Here are made-up things, facts about them, and rows of numbers that follow some of those facts. Name the thing behind each unnamed row.

Known rows:
[-6  3  0  3 -5  3  0 -4  7  0 11  0  1  0  2  5 -7  1  1  4  5 -4  5  4
 -5  1  3 -1 -6 -3 -2 -4 -2  3 -3  4 -3 -1  4  6  1] -> k95
[  5   3   2  -3  -7  -7  11   4   4  -5   0  -7   4   1   0   5   4   5
  -4  -5   1   2  -1   5  -2   5   2  -5   1  -1 -10  -6  11   3   5   8
  -4  -3   6   5   6] -> k368
[  0   0   7  -3   1  -1   1   8  -4  -6   2   3  -3   5   0   5  -1   6
  -2   2   1  10 -10  -2   1   4   7   5  16  10   7   1  -3  -1   4   1
  -1  -5  -3 -11   0] -> k731
[-1 -3  1 -8  2 -6 -3 -8  2 -3 -1 -4  5 -1  1  1  0  0 -1 -5  6 -2  3 -3
  3  4  3 -4 -4 -2 -1 -2  3  3  0 -2  4  0  4  1  0] -> k718
[10  0 -3 -2 -3 -4 -2 -3 -2 -4  0  3  2  6  4  0  1  3  0  0 -3 -1  2 -3
  6  8 -1  2 -4  1 -3  1  2  0  2 -5  1  2  7  7 -2] -> k213
[10 -2 -2 -5 -5  2  3  0  2  4 -3 -2  4  8 -1 -1 -1  4 -2 -5 -1 -7  0  5
  1  0 -6  6 -4  5  1 -5  3 -7 -6 -1 -1  6  4 -2  2] -> k109
[ 15   6  -6   3 -11  -3   0 -10   0 -10  -4   6  16  15   6   5   4   4
  -5   3  -9  -1   1   0  -5   1 -19   9  -2  -6  -6  -5  -9  12 -11   8
  -1   0   5   5   4] -> k728
[ 5 -1 -3  4 -2  0 -6 -7  3 -1  1  5  1  1  1 -1 -4  2  2  3  2 -2  2 -7
  6  1  2  2 -7  0  0 -3 -2 -2 -3 -7  1  3  4  9 -2] -> k22
[-29 -17   2 -10  29   9   5 -18 -19  -1   0   6 -10  -7   4  22 -23 -41
   1   9 -41  25  14  10  -6 -19  -6   2 -25 -15 -16  11   0   0   4 -25
  -4  13  13  -7 -11] -> k343
[  9   4   2  -2  -5  -6   2   2   4  -7  -2  -6   8   2   1  -2   0   2
  -4  -2 -12  -4  -2   0   3  -3   1  -4  -6  -6  -9 -11   1   3  -2   7
   4  -8   0   6   5] -> k53
[  2   5  -3   7  -8  -7   4  -3   5  -4  -4 -11   4   1  -6  -2   0   2
  -2  -2 -11  -5  -4  -1  -6   0  -5  -2  -5  -2 -10  -6   7   6  -3  12
  -8   3  -3   8   9] -> k868
[ -2  -5   1  -8   5  10   3  -4   0  13   3   1  -1   3   4  -2   2  -4
   2  -7  12  -8   5   6   2   1  -4   2  -5   3   9   6  -3  -8  -1 -12
   7   2   4  -6  -5] -> k986
[-5 -3  0 -4  3 -6 -6 -6 -1  4  0 -5  2  5 -1 -4 -2 -3 -3 -8  4 -6  0 -6
 -2 10 -4 -3 -4  2  6 -1  2  8 -3  5  2  1 -4 -7  4] -> k233
[ 2 -1  3  0 -1  0 -2 -3  5 -2 -1  1  5 -1  1  0  1  1  1  2  1  1 -2  1
  2 -7  3  0 -2 -4 -3 -3 -5  0  2  0  6 -5 -2 -1 -2] -> k861
[-4  2 -1  8 -2  0  5  3  0  8  4 -3 -3 -4  2 -4  7 -7  0 -5  0 -6  4  2
  2 -2 -3 -6 -5 -3 -7  4  4 -4  5  0  0 -2 -7  5  2] -> k809
[  4   2   8   0  -5  -7   3  19  -4  -3   4  -3  -2   5   8   1   0   2
  -6  -1 -11   3 -11  -4   6  10   9  -5   8   1  -5  -7   8   1   9   4
   0 -12  -9  -4   6] -> k425
[ 1  2 -5  5 -5  2 -3 -4  2  2  5  2  0  0  4 -1 -2 -2  2  3  2 -6  3 -3
  3  4 -3 -1 -9 -1 -3  0  0 -2 -1 -5 -1  0  3 11  1] -> k749
[ 12   4  -1   0 -10  -5  -2   3   0  -3   7  -2   5   7  10   2   2   2
  -3  -1 -11  -6  -1  -2   3  10  -4  -5  -7  -4  -9  -9   4   3  -1   3
   0  -5   1  11   7] -> k497

There are 2 kinds of fact about the things: bemol, stepe.
k100 {bemol=k233,k545}
k109 {bemol=k213}
k114 {bemol=k270, stepe=k468,k349,k463,k978,k868,k518,k962}
k132 {bemol=k713, stepe=k343,k433,k600,k35}
k156 {bemol=k317}
k18 {bemol=k72}
k202 {bemol=k534}
k207 {bemol=k348,k412}
k210 {stepe=k692,k433,k463,k290,k552,k527}
k212 {bemol=k986, stepe=k379,k862,k978,k749,k753}
k213 {bemol=k692,k72}
k22 {bemol=k468}
k224 {bemol=k233,k788}
k233 {bemol=k986}
k270 {stepe=k186,k509,k831,k848}
k290 {bemol=k109}
k30 {bemol=k233,k59,k400}
k304 {bemol=k433}
k317 {bemol=k237}
k342 {stepe=k692,k434,k290,k28,k419,k575,k861}
k344 {bemol=k213}
k351 {bemol=k816,k18}
k365 {bemol=k788}
k368 {bemol=k527,k95}
k369 {stepe=k862,k344,k22,k708,k881,k756}
k398 {stepe=k718,k609,k160}
k399 {bemol=k434,k28}
k407 {stepe=k362,k479,k821,k894}
k412 {stepe=k343,k555,k400}
k425 {bemol=k44,k708,k809, stepe=k344,k660,k365}
k433 {bemol=k213}
k468 {bemol=k156,k317}
k472 {bemol=k676}
k497 {bemol=k773}
k509 {bemol=k756,k979}
k53 {bemol=k18,k527}
k545 {bemol=k962,k527, stepe=k233,k689,k518,k461,k18,k160}
k555 {bemol=k400}
k586 {stepe=k881,k28,k574,k202}
k59 {bemol=k468}
k609 {bemol=k802}
k620 {stepe=k555,k809,k35,k753}
k660 {bemol=k793}
k675 {stepe=k816,k832,k100,k345,k306,k351,k95}
k676 {stepe=k59,k713,k261}
k685 {stepe=k831,k793,k72,k535,k527,k368}
k692 {bemol=k59,k399}
k697 {stepe=k831,k553,k261,k706,k753}
k705 {stepe=k497,k213,k344,k713,k317,k202}
k706 {bemol=k22,k72,k202}
k708 {bemol=k685}
k710 {stepe=k628,k59,k344,k592,k518,k848}
k713 {bemol=k816,k399,k556}
k728 {bemol=k978}
k731 {stepe=k186,k365,k718,k574,k306,k795,k368}
k733 {bemol=k434}
k773 {bemol=k224, stepe=k186,k463,k362,k30,k733}
k788 {stepe=k53,k472,k600,k718,k317}
k79 {stepe=k592,k756,k905,k575,k600,k728,k317}
k793 {bemol=k574}
k80 {bemol=k343, stepe=k53,k343,k592,k708,k290,k848,k419,k30,k994,k306}
k809 {bemol=k527}
k816 {bemol=k400}
k821 {bemol=k468,k59,k369}
k832 {bemol=k685,k351}
k862 {bemol=k28}
k864 {stepe=k237,k109,k986}
k868 {bemol=k72}
k881 {bemol=k80}
k885 {bemol=k44, stepe=k497,k22,k749,k887,k317,k345}
k894 {bemol=k832,k574}
k897 {bemol=k534,k412, stepe=k343,k862,k463,k728}
k901 {stepe=k692,k468,k509,k343,k978,k887,k95}
k934 {bemol=k304}
k937 {stepe=k628,k304,k868,k535,k35,k556}
k95 {bemol=k59}
k959 {stepe=k518,k848}
k960 {stepe=k348,k59,k660,k527,k306}
k962 {bemol=k816,k365}
k978 {bemol=k862}
k979 {bemol=k556}

Rows to name:
No name comes twice in this set of rows, the named rows included.
[ 11   1  -3  14  -6  -4  -6   4   5  -8 -14  -3  -6  -6 -17 -11 -12  16
   8  12 -17   4 -17  -7   3 -15  12  12   2  12   0 -12   2 -12  -8  -6
 -13  10 -10  -1   2]  k897
[ -4  -3   2  -5   3  -4  -5   4  -8   5   2  -1  -4   6   1  -5  -5  -3
  -4  -3  -3   1  -8 -10   1  11  -2   0   9   8  11   0  -1   6   1  10
  -2  -3 -15 -18   5]  k545
[  0  -3  -4  -3   8   6  -8 -17  -3   2   4  17   8   6   6   6   6  -4
   1   1  21   3  14  -2   7   2 -11   7  -1  -8   7  16 -17   7  -1 -11
  12  -3   8  -1 -10]  k756
[  2   3  10  -5  -4   2   9  15   6   8   4 -12   2  -3   6  -5  -1  -2
  -6 -11  -9  -8  -7  11   2  -5   2 -12  -5   0  -6 -13  10  -7   2   8
   4 -10  -6  -2   6]  k894
[ 7 -3  0 -6 -1  5  0  9 -3  7  1  2 -4  9  3 -4  0  3 -2 -3 -5 -3 -4  0
  3  0 -4  6  7  8  7 -1 -1 -7 -2 -6 -3  2 -4 -9  2]  k864
[-9 -5  1  1  6 -1  7 -7 -1  2 -3  1  0 -6 -4  2  6  2  3 -3 16  3  6  4
  1 -2  4  1  3  2  3 10  4 -6  4 -5  0  4  7 -1 -5]  k72
[-13  -3   1  -2   8  -1   7  -9   1   3   1   0   0  -7  -2   5   7   1
   1  -4  19   5   9   4   1  -2   5  -4  -2  -4  -2  11   3  -1   6  -3
   6  -4   4   2  -5]  k527
[ 1  1 -6  7 -2 -6  6 -3  0 -3 -5 -3  3  2 -7  0  2  4 -1 -3  0 -1  3  0
 -2 -2 -7  3  0  1 -4  1  6  4 -3  3 -6  4 -1  2  5]  k304
[ -3   3  11  -2  -5  -9   8  19   4   4   9 -16  -4  -9  11   0   1  -4
  -5 -10  -7  -2  -7   2   9   7  16 -23  -5  -5 -17 -11  19  -3  15   7
   8 -15  -6   8   7]  k660
[ -5  -6  -5  17   6   3  -7  -9   4   1 -12   1 -11 -16 -22 -11 -11  12
  17  10   6   7  -7  -7   7 -17  16  14   2  17   8   5  -1 -21  -2 -21
  -8  17  -6  -5 -11]  k412
[ 11   4  -2   0 -10  -3   5   5   4  -6  -4  -3   6  11   2   1  -3   9
  -3  -1 -19  -2  -6   3  -2   3  -6   6   3   3  -3 -11   5   2  -7  10
  -7   4   1   3   9]  k934

Now the same things, written a new way:
Named rows:
[ 11 -15   2  -3   2  -3 -17  -2   7  -9   5  12  -4  -5   9   6 -16   0
   7  -1   2   7  14   4   2  -1   1 -21] -> k660
[  1  -1  -1  23  -4   8   9   0   1  -8  12  -2  -7   6 -14 -10  20  24
   2   1  10  23   1   6 -10   9 -11  21] -> k212
[  0   3   4  -6   2   1  -5   4   5  -4 -12   0  -5   0   1   2 -11   2
  -7   0  -1  20   6  -4  -2  -2   3  -7] -> k463
[  7   5  -2  22  -2 -18  14 -14   7  21  -3  12  12  -8  10  -6   1 -33
 -13   6 -17   8  -3  -3  -5  12   4  23] -> k556
[ 12 -11   2  25  -7 -11  11 -21   4   5   6   2   2  -2   5  -7  -3 -24
  -9   2 -18 -11  -5  -1  -5   7   7  -3] -> k979
[ -9 -12   0 -34   5  -3   7  25  16   8   3 -19 -13   1  -4   7 -13 -14
  -5  -4  15 -21   6  -1   6  -3  -4 -16] -> k290
[ -3   8  11   8   6   4  -7  -3   0  -3   9 -14   7   8  -1  -3   8  14
  10   6   7   5  -2 -10  -8  -6   1 -15] -> k80
[ -2   7   1   0   2   3  -5   2   3  -1  -9   0  -3  -2   1   6  -4   5
  -5  -2   3   8   4  -2  -6  -8   2 -12] -> k600
[  8 -12   1  23  -5 -13  12 -14  20   8  27  -9  -3   0   6  -3  15 -27
  -8   2  -6   1  11  -5  -8  18  -3   7] -> k132
[  0   7   6  -2   1   6  -8   1  -4   3  -7   5  -3  -3   1   1 -12   8
   0  -4  -3   6   0   1  -3  -8   3 -19] -> k718
[ -3   4   7   9  -1  -6  -3  -8  -1  -8  11  -3   8   6  -2  -9   5  13
  10   4   2  14  -8  -7   4  -8   0 -14] -> k675
[  5  -6  -9  22   6 -11  19 -17   3  10   1  24   1  -5  -1  -8  17 -25
  -4  -4  -8  22  -5  11  13   7   0  15] -> k816
[ -3   9   5   8   0   4 -10   0  -5   1  11  -8   6   2   1  -1   2  10
   7   3   3   2  -5  -6  -6   0  -3  -5] -> k710
[ -4  25  -9 -16  -8   7   2   2  -4  -8 -14   0  15   3   6   9  19  14
  -8 -17 -27 -13   7   4  11 -33  -5  11] -> k317
[  5   2  -4   7  15  -7 -12 -14 -11   5 -11  27  10  -6  10   9  -4 -13
  10   4  -3   8   8   4   9  -1   8 -11] -> k574
[ 0  4  5 -5  2  4 -6  4  5 -3 -5  2  1  2  1  2 -5  5 -3  2  0 10  4 -5
 -5 -6  3 -6] -> k552
[ -1   9   3   0   3   3  -6  -1   5  -1  -7  -1  -4   1  -1   6   0   3
  -4  -1   3   4   6  -3  -6 -12   5 -16] -> k575
[  2   2   2  -3  -3  -1  -8   6   6  -5  -7   1   7   0  -1  -2 -12   9
   1   5   1   3  -5   0  -8  -9   2   3] -> k553

Which thing is each row?
No name comes twice in this set of rows, the named rows included.
[  6  -3  -6  13  18 -12 -12 -14 -14   9   4  18  22  -4   8   6   4 -13
  24  13   4   3   8   3   7  23   1  16]  k685
[ 12 -16  -5   1  -6  16  14  10  14  -9  10   1 -19   4  -2  -4  17   8
 -13 -14 -10   7  14  10   4  15 -14  29]  k30
[  6  -8   3  10  -5 -15  25 -10  17  19   5 -14   6   0   6 -10  -5 -32
 -12   0 -16 -34  -8  -4   1   5   1 -10]  k399
[  0  -2   6   6  -7 -19  13   0  20  15  -4 -12   4  -2   5  -6 -11 -19
 -15   1  -8   8   2  -7  -4  -4   1 -18]  k978
[  1   1   9   2  -5   9  -9   0  -5  -1  -2  -8 -11   0   2   0 -20  20
   0  -4   2   0   0   0  -5  -4   0 -28]  k609
[ 13 -14  -3  15  -8 -12  12 -10  26  12  19   7  -6  -8   6  -6  -1 -34
 -13  -7 -12  -5   1   4  -4   3  -3  -5]  k713
[ -3   7   5  -1  -4   0  -4   3  -5   3 -11   0  -3  -3   2   1 -17  13
  -3  -2  -2  15   0  -1  -3   1   2 -12]  k518
[  1  -1   7   1  -2   7  -9   3   5  -7   1  -5  -7   1   0   3  -8  12
  -1  -4   5   1   4  -1  -7 -14   1 -24]  k472
[ 13 -26  -1   5   5   2 -18  -8   3 -11  24   2  -6   0   5   9   1  10
  19   0  13  -1  23  12   4  10  -8 -13]  k425
[ -3  20  -4  39  15  12  14 -11 -18  15   2  16   0   1 -13 -10  32  13
   4   2   5  26 -13   6 -10   3  -3  31]  k788

The same things again, as new rows of numbers:
Some rows with their names:
[ -9   1  19  -5 -27   3 -32   2  -3  17 -36  47  12 -16  35 -16   0  13
 -11  35  15   8  16 -13   4   0 -24 -15] -> k553
[ -3  -6  15  -3 -19   7 -42  -1  -3  21 -37  53  16 -19  36 -24  -7  13
  -4  40  14  17  14 -10   5   1 -30 -18] -> k556
[ 11   6  13  10  10  17  -9 -22  10  17 -49  50  -1 -12  46 -23  22  25
 -15  29 -10  10  19 -24  14 -14 -39  -3] -> k959
[ -9 -29  21  14 -11   0 -14  10  -3  11 -29  47  15 -10  17 -11  -8  24
 -13  32  -1   4  10  -4  -6 -14 -33   0] -> k210
[-14   1  13  10  -7 -15 -18   5  -4  11 -36  47   9  -2  32 -17  -9  -1
 -11  32  15   4   8 -12   0  -3 -30 -10] -> k586
[-10 -12  24   0 -13   0 -24   5   3  19 -33  47  10 -16  32 -17  -4   6
  -5  36  19  19  14  -8  10  -3 -26 -10] -> k575
[-31 -27  -7 -10 -32  36 -27  -8  -7  13 -17  55  13  -7  50 -22   5  -7
  14  48 -19   4  10 -18 -28   0 -44 -33] -> k978
[-10  12  12 -11 -40   4 -35   1 -18  12 -56  46   4  -7  30 -17   9  23
 -24  33   4 -10  15 -16  -9  -5 -18 -24] -> k697
[-14 -29 -19 -25  -4  30 -48  -7  -8  17 -21  59  31  -5  48 -27  -6  -7
  31  61 -13  20  18 -20 -34 -16 -39 -43] -> k399
[-33  -8   5   1 -13   8 -12   3 -15   5 -22  47  -2  16  43 -30   2 -17
  -1  40  16  -3   3 -17  -9   2 -43 -40] -> k885
[-20   3  17  -2 -26   2 -17  16  11  20 -16  40   3  -5  35 -24   5  15
 -25  37  10  15  16 -15  15   4  -8   0] -> k986
[-11  -9  23   1 -16   1 -26   3   1  19 -32  45  11 -18  34 -15  -2  12
 -10  36  19  11  14  -9   7  -3 -27 -10] -> k861
[-32 -24   5 -21   0  38  15   9 -29  11 -16  38  19 -29  40 -20  14  13
 -14  58  46  14  16 -13   0 -35 -13 -34] -> k821
[ -9  -5  20  -3 -21   1 -26   5   1  17 -35  46  10 -15  35 -18  -3  12
 -10  36  16  14  14 -11   8   1 -27 -13] -> k802
[-33 -32   3  -5 -17  52  -9 -14 -29  -6   0  52   0 -65  47 -10  26 -24
 -33  33  14   0 -19   0  22   4 -32 -22] -> k156
[-20 -10  10  -6 -15  33 -28   9  -4  11  -9  49   9 -10  38 -18  13  -3
   1  40  16   7  15 -19   6   0 -28 -30] -> k609
[-12  -8  20  -1 -26   7 -28  -4  -6  15 -29  47   9 -32  36 -14   2   6
 -13  30  12  11   5  -9   8   6 -24 -11] -> k237
[-29 -25   0  -1 -18  34 -34  -7  -1   8  -6  53   7 -10  38 -20   7  -8
  -3  35   7   1   6 -10   6   2 -47 -28] -> k708

Rows to name:
No name comes twice in this set of rows, the named rows included.
[ -2   7  26  -2 -15  11 -25   6  -4  17 -34  45   9 -18  39 -21   2   8
  -3  35  16  18  15 -20   7   3 -23 -14]  k160
[  4  20  20   9  -1   2 -26  20 -16   4 -28  49  13 -14  19  -8   2   1
  -6  27  11  -2  10 -27  -7 -11 -23  -9]  k731
[-11   2   8   0   1 -29 -20  -3  -6  10 -46  48  -1   9  38 -27  -4  -9
 -15  32  24   3   5 -14   2  -1 -30 -21]  k705
[  0  13  31   3  -6  10 -30  15 -10  11 -26  48   9 -16  32 -14  -1  -1
  -2  32  18  18  11 -23   4   2 -19 -18]  k718
[-11 -14  25  13 -24   7 -10   3  -4  18 -35  45  15 -18  30 -13  -9  22
  -7  37   2   7  13 -10   1  -1 -36  -5]  k463
[-10 -37   5   9  11  32 -21   0   1   3  -2  54   2   8  30 -17  13   0
  -6  34 -11   6  12 -12   2 -19 -34 -16]  k80
[ -4 -15  29  -8 -26  10 -37   4  -3  17 -44  46   3 -11  28 -22   1  15
 -12  35  11  16  14  -9   9  -5 -12 -21]  k35
[ -8 -30  32   4 -18   9 -24   7  -5  15 -35  47   4  -4  29 -22  -8  18
  -9  34  -1  18  12  -4   0  -3 -25 -14]  k343
[-26 -33  -2 -23  13  33   1  19 -18  16 -21  44  28  -1  41 -18  -1  23
  14  71  34   8  28 -10 -18 -46 -24 -35]  k692
[-24 -31   5  -3 -15  28 -27   1  -1  10  -7  51   7  -4  41 -23   6  -5
   4  44   2   8   9 -11  -4  -3 -37 -31]  k728
[-48 -35  19 -19 -47  36  -3 -12  18   7 -16  37  -6  -3   5 -16  22  -6
  16   1  32  18  35 -45 -14 -11 -59 -59]  k809
[ -8 -46  20  -3  -5  40 -43  10 -18   3 -20  58   1  20  27 -33   1   9
  -6  44  -4  17   9  -4   1 -14 -26 -45]  k132

